Each row is followed by roughly how far along a hidden order it lies, from 0 to 12. A new part has a new order.
In the rows, 128 means zero.
[ 99 122 109 123 125 125 122 119 133 124 122  98 109 120 126 127 127 147
 127 129 179 114 124 127 149 141 141 104 108 140 109 115 139 130 140 143
 195 150 190 151 166 140 177 145 129] -> 10
[ 93 104 147 147 110 124 118 103 129 117 129 126 125 152 140 142 157 221
 146 147 180 169 198 150 160 170 156 141 134 210 146 153 169 174 162 137
 192 157 176 156 171 139 177 145 174] -> 4
[101 119 121 131 123 126 137 130 132 115 124 105 113 132 128 129 121 147
 123 129 162 111 121 125 144 153 147 100 114 126 112 115 128 116 134 126
 149 128 158 128 106 119 164 150 150] -> 12
[130 144  85 103 152 125 132 130 130 144 123  89 118 125 130 143 119 129
 134 126 151 101 133 130 146 130 147 137 151 172 120 175 148 193 156 167
 171 173 199 130 190 165 158 139 193] -> 8
[106 101 172 166 100 134 183 151 149 138 179 220 165 185 146 135 162 204
 149 141 160 183 189 151 147 162 156 156 143 217 159 155 173 186 166 133
 158 162 158 159 164 157 161 149 230] -> 1
[ 96 102 157 167 102 127 127 130 132  98 133 130 117 130 126 108 129 156
 124 131 125 123 125 125 122 166 130 104 106 147 121 112 142 158 165 138
 192 161 164 165 159 142 190 142 185] -> 9
[118 130 123 128 131 127 131 133 133 126 124 109 113 134 129 132 120 139
 126 129 149 101 132 134 139 141 144 114 126 133 119 128 132 132 126 130
 151 153 183 146 166 159 156 142 177] -> 11
[119 113 158 159 104 127 135 138 133 114 141 140 130 142 128 123 131 132
 122 128 122 121 115 127 124 140 119 114 138 185 156 168 160 165 146 145
 181 170 153 159 172 161 148 152 223] -> 8
[116 104 164 162  98 128 139 133 132 109 142 150 124 137 126 116 133 139
 124 130 126 108 111 128 122 139 124 110 126 125 127 125 149 166 155 139
 178 168 153 156 185 156 153 146 199] -> 9
[124 128 135 130 129 128 142 141 133 120 130 124 125 136 130 126 125 130
 127 129 121 112 134 131 133 133 130 116 127 125 127 125 131 117 124 131
 133 132 129 130 120 145 193 136 200] -> 12
[129 140  81 105 125 125 120 113 127 138 116 108 129 143 141 166 147 185
 154 141 173 166 217 157 172 159 174 170 152 186 143 171 150 193 162 159
 182 171 189 139 188 166 186 139 174] -> 4
[108 107 153 149 105 126 120 115 128 102 128 143 129 119 121 114 134 157
 128 127 139 147  99 123 120 123 119 113 112 133 127 108 153 162 166 134
 165 162 153 157 168 155 167 153 221] -> 9
[114 116 214 200 140 159 188 139 146 139 171 205 166 166 139 138 160 208
 150 146 171 183 179 152 151 164 158 130 136 208 158 156 170 168 184 138
 171 157 162 164 173 156 180 152 223] -> 0
[124 116 136 153 114 125 113 122 129 117 130 140 129 130 124 126 139 215
 148 146 156 183 209 156 153 157 157 169 150 200 159 167 154 177 162 142
 161 177 154 138 207 162 167 143 196] -> 5
[114 118 139 139 117 127 129 128 129 116 132 129 129 136 126 118 129 148
 125 127 144 131 127 126 126 136 128 117 121 142 133 133 154 179 162 147
 173 164 173 151 188 160 153 148 184] -> 9
[119 114 173 156 107 131 155 174 137 116 152 150 112 167 135 129 149 197
 139 144 148 132 167 156 157 177 169 137 160 186 146 170 157 183 150 156
 179 166 146 142 166 159 142 147 192] -> 4
[111 115 130 128 123 123 112 108 126 119 115 120 138 105 124 123 131 137
 126 126 132 144 100 127 151 156 161 158 144 210 153 150 164 177 180 141
 162 163 173 154 197 148 164 144 205] -> 7
[ 96 114 136 138 119 125 128 135 133 103 127 110 110 131 127 123 129 153
 128 129 160 107 125 127 137 158 147  98 113 137 118 138 165 181 169 148
 194 162 179 158 162 131 174 150 154] -> 9
[119 143 108 122 132 126 139 144 132 131 126 110 118 136 132 134 120 133
 127 127 147 102 131 124 131 141 152 115 121 121 119 128 130 174 151 161
 170 162 166 144 165 151 144 144 158] -> 9
[100  95 182 171  82 128 123 134 134  92 138 163 125 134 123 106 138 163
 119 130 139 128 149 146 145 176 164 141 145 204 144 155 171 155 173 128
 192 157 156 167 164 136 164 158 223] -> 6
[ 94 115 105 128 123 124 114 108 127 114 121 119 121 115 122 125 130 153
 130 134 187 170 196 151 168 165 159 157 137 201 143 155 168 181 175 141
 174 155 185 154 175 147 177 147 174] -> 5
[116 135 207 211 147 160 211 154 149 144 177 186 153 178 143 144 160 217
 148 144 180 169 203 151 161 173 168 140 143 202 149 157 174 177 184 140
 177 160 172 159 164 146 168 149 187] -> 0
[117 131 103 123 127 127 122 118 125 126 139 157 159 179 142 154 153 196
 151 141 171 174 198 152 166 155 166 167 150 184 152 160 152 189 169 153
 171 150 194 155 193 162 134 146 171] -> 3
[107 118 138 139 112 123 111 122 129 110 123 126 119 119 120 121 131 152
 125 129 154 138 132 124 126 140 136 129 138 195 154 160 168 173 172 137
 174 159 163 158 177 150 168 152 205] -> 8
[120 113 144 146 115 128 125 126 129 112 130 136 130 125 125 125 150 200
 146 144 159 171 185 151 151 167 161 163 152 193 149 165 153 153 154 145
 178 164 159 156 167 155 158 143 207] -> 4
[117 121 140 137 116 129 135 152 150 154 181 178 142 209 148 151 154 189
 144 145 162 152 184 153 161 169 173 150 152 184 150 164 162 202 154 155
 179 163 179 159 178 155 156 150 194] -> 2
[117 106 151 152 107 131 123 116 126 107 128 148 133 120 123 113 135 142
 126 129 131 146 138 124 114 125 112 124 115 156 148 153 167 168 167 133
 165 162 147 158 178 156 169 150 236] -> 9
